Here is a tiny trained network, its code and every weight. The questions are about switching its units off for an input and a target symbol, where a switched-off unit gives its printed mean instead of its output.

import numpy as np


def w(rows, s, z=0):
    codes = np.array(rows[::2]) - 128.0
    scale = np.full(codes.shape[1], s)
    scale[-1] = z or s
    return codes * scale


def f(y):
    return y / 2 * (1 + np.tanh(0.7978845608 * (y + 0.044715 * y**3)))


def softmax(a):
    e = np.exp(a - a.max(-1, keepdims=True))
    return e / e.sum(-1, keepdims=True)


def log_softmax(a):
    a = a - a.max(-1, keepdims=True)
    return a - np.log(np.exp(a).sum(-1, keepdims=True))


def net(x, mask):
    ids = ['ΓΛΠαδεζηθμξτφω'.index(c) for c in x.split()]
    T = len(ids)
    res = E[ids] + P[:T]
    q, k, v = (res @ M[0].T for M in (Q, K, V))
    z = softmax(np.where(np.tri(T) > 0, q @ k.T / 2**0.5, -1e9)) @ v
    res = res + np.where(mask[0], z, O[0][:, -1]) @ O[0][:, :-1]
    y = f(res @ A[0][:, :-1].T + A[0][:, -1])
    res = res + np.where(mask[1:17], y, B[0][:, -1]) @ B[0][:, :-1]
    return log_softmax(res[-1] @ U[:, :-1].T + U[:, -1])


Q, K, V, O, A, B = {}, {}, {}, {}, {}, {}
E = w([
[137,131,208,176],'Γ',
[84,121,139,88],'Λ',
[144,149,42,46],'Π',
[158,145,143,156],'α',
[107,131,79,58],'δ',
[215,158,175,240],'ε',
[111,119,26,13],'ζ',
[140,141,129,111],'η',
[123,128,160,130],'θ',
[103,109,83,4],'μ',
[109,122,116,86],'ξ',
[186,169,82,126],'τ',
[166,142,177,178],'φ',
[213,169,136,180],'ω',
],0.0036)
P = w([
[152,101,140,109],'0',
[117,179,92,152],'1',
[198,127,130,82],'2',
[117,85,106,168],'3',
[77,147,247,36],'4',
[142,183,88,161],'5',
[229,159,131,95],'6',
],0.011)
Q[0] = w([
[253,66,112,109],'head 0',
[172,159,140,95],'head 0',
],0.028)
K[0] = w([
[132,5,136,147],'head 0',
[74,94,105,173],'head 0',
],0.026)
V[0] = w([
[217,164,194,244],'head 0',
[73,107,254,167],'head 0',
],0.025)
O[0] = w([
[39,43,20,73,146],'head 0',
[19,70,247,100,1],'head 0',
],0.015,0.0047)
A[0] = w([
[160,149,201,88,23],'neuron 0',
[138,145,233,41,166],'neuron 1',
[108,111,98,143,77],'neuron 2',
[117,96,113,87,207],'neuron 3',
[121,132,130,126,72],'neuron 4',
[117,134,130,141,68],'neuron 5',
[130,124,127,129,62],'neuron 6',
[158,71,168,128,162],'neuron 7',
[126,129,105,141,253],'neuron 8',
[112,134,3,207,129],'neuron 9',
[102,117,58,208,15],'neuron 10',
[203,121,155,69,183],'neuron 11',
[121,176,149,182,181],'neuron 12',
[74,109,154,89,32],'neuron 13',
[136,122,85,154,217],'neuron 14',
[127,173,78,225,39],'neuron 15',
],0.013,0.0063)
B[0] = w([
[142,72,55,43,151],'neuron 0',
[164,96,252,118,158],'neuron 1',
[162,158,113,121,143],'neuron 2',
[62,99,127,93,181],'neuron 3',
[144,113,127,102,120],'neuron 4',
[149,118,108,108,119],'neuron 5',
[145,121,123,106,120],'neuron 6',
[94,156,163,121,132],'neuron 7',
[63,166,125,169,186],'neuron 8',
[202,54,156,185,252],'neuron 9',
[120,219,129,54,161],'neuron 10',
[125,210,127,163,198],'neuron 11',
[172,77,85,159,182],'neuron 12',
[229,146,53,112,148],'neuron 13',
[79,150,102,166,199],'neuron 14',
[41,94,136,37,203],'neuron 15',
],0.029,0.017)
U = w([
[114,36,145,185,163],'Γ',
[152,128,137,214,141],'Λ',
[115,183,87,170,114],'Π',
[177,182,172,164,105],'α',
[24,170,150,119,127],'δ',
[163,190,116,127,164],'ε',
[34,134,125,58,117],'ζ',
[126,55,176,47,119],'η',
[195,100,214,137,57],'θ',
[75,215,170,144,145],'μ',
[113,180,68,83,93],'ξ',
[69,146,219,108,173],'τ',
[148,68,67,86,3],'φ',
[254,110,104,98,120],'ω',
],0.0054,0.0058)

Each question gives the input, a string of symbols that net reads in full, and the target symbol t.
The units are the heads (2 rows each of Q, K, V and O) and the neurons (one row each of A and B). Each row of codes is followed by its name. A weight is (code - 128) times the scale printed after its matrix; where a second scale follows, it is the last column's (O, A, B and U).
mask holds one flag per unit, heads first, then neurons. A switched-off unit (its flag False) gives its mean, the last column of its rows in O or B, instead of its output. The means were averaged over made-up inputs and are rounded, as every weight is.
A unit's drop is (log p(t) with every unit on - log p(t) with that unit switched off) / (log p(t) with every unit on - log p(t) with every unit switched off).
The circuit of an input: a set's keep is (log p(t) with only the set's units on - log p(t) with every unit switched off) / (log p(t) with every unit on - log p(t) with every unit switched off). Starting from the 12 units with the biggest drops (on a tie, the unit counted first), units are removed one at a time, each time the one whose removal leaves the highest keep (on an exact tie, the one counted first), for as long as the keep stays at least 0.8.
circuit, biggest first: the units of the circuit, biggest drop first
unit that matters most: the unit with the biggest drop
top k neurons: the k neurons with the biggest drops, biggest first
input φ μ μ τ ε μ μ, target Λ: unit that matters most -> neuron 15
input φ Λ μ θ α, target θ: circuit, biggest first -> neuron 1; head 0
input Λ Π ε α η, target Π: top 2 neurons -> neuron 11; neuron 1
input θ μ ε φ φ, target ω: circuit, biggest first -> head 0; neuron 0
input Π Γ ε, target Π: circuit, biggest first -> neuron 11; head 0; neuron 1
input Λ φ Γ Γ μ μ ω, target η: circuit, biggest first -> head 0; neuron 14
input φ η τ, target ζ: circuit, biggest first -> head 0; neuron 9
input μ η ξ μ α, target μ: circuit, biggest first -> neuron 9; neuron 15
input θ ζ θ Λ δ, target ξ: circuit, biggest first -> head 0; neuron 9; neuron 0
input ζ μ Γ θ η ξ Π, target τ: circuit, biggest first -> head 0; neuron 1; neuron 12
input ζ α μ, target ξ: circuit, biggest first -> neuron 9; head 0; neuron 0
input μ φ ε θ μ, target ζ: top 4 neurons -> neuron 9; neuron 3; neuron 12; neuron 11
input Π ω ξ Λ η θ ε, target θ: circuit, biggest first -> head 0; neuron 1
input ξ ε Γ, target α: top 3 neurons -> neuron 15; neuron 9; neuron 11
input φ θ μ ω Γ, target τ: top 4 neurons -> neuron 9; neuron 1; neuron 12; neuron 0
input ξ Γ ξ ξ ζ, target η: unit that matters most -> head 0
input ζ ε δ ω Λ Γ Γ, target Γ: top 3 neurons -> neuron 15; neuron 11; neuron 9
input Π ε ξ ζ ω τ, target Γ: top 2 neurons -> neuron 9; neuron 15
input ε α μ, target φ: top 2 neurons -> neuron 13; neuron 3
input ζ τ η η Π Γ ε, target μ: unit that matters most -> neuron 9
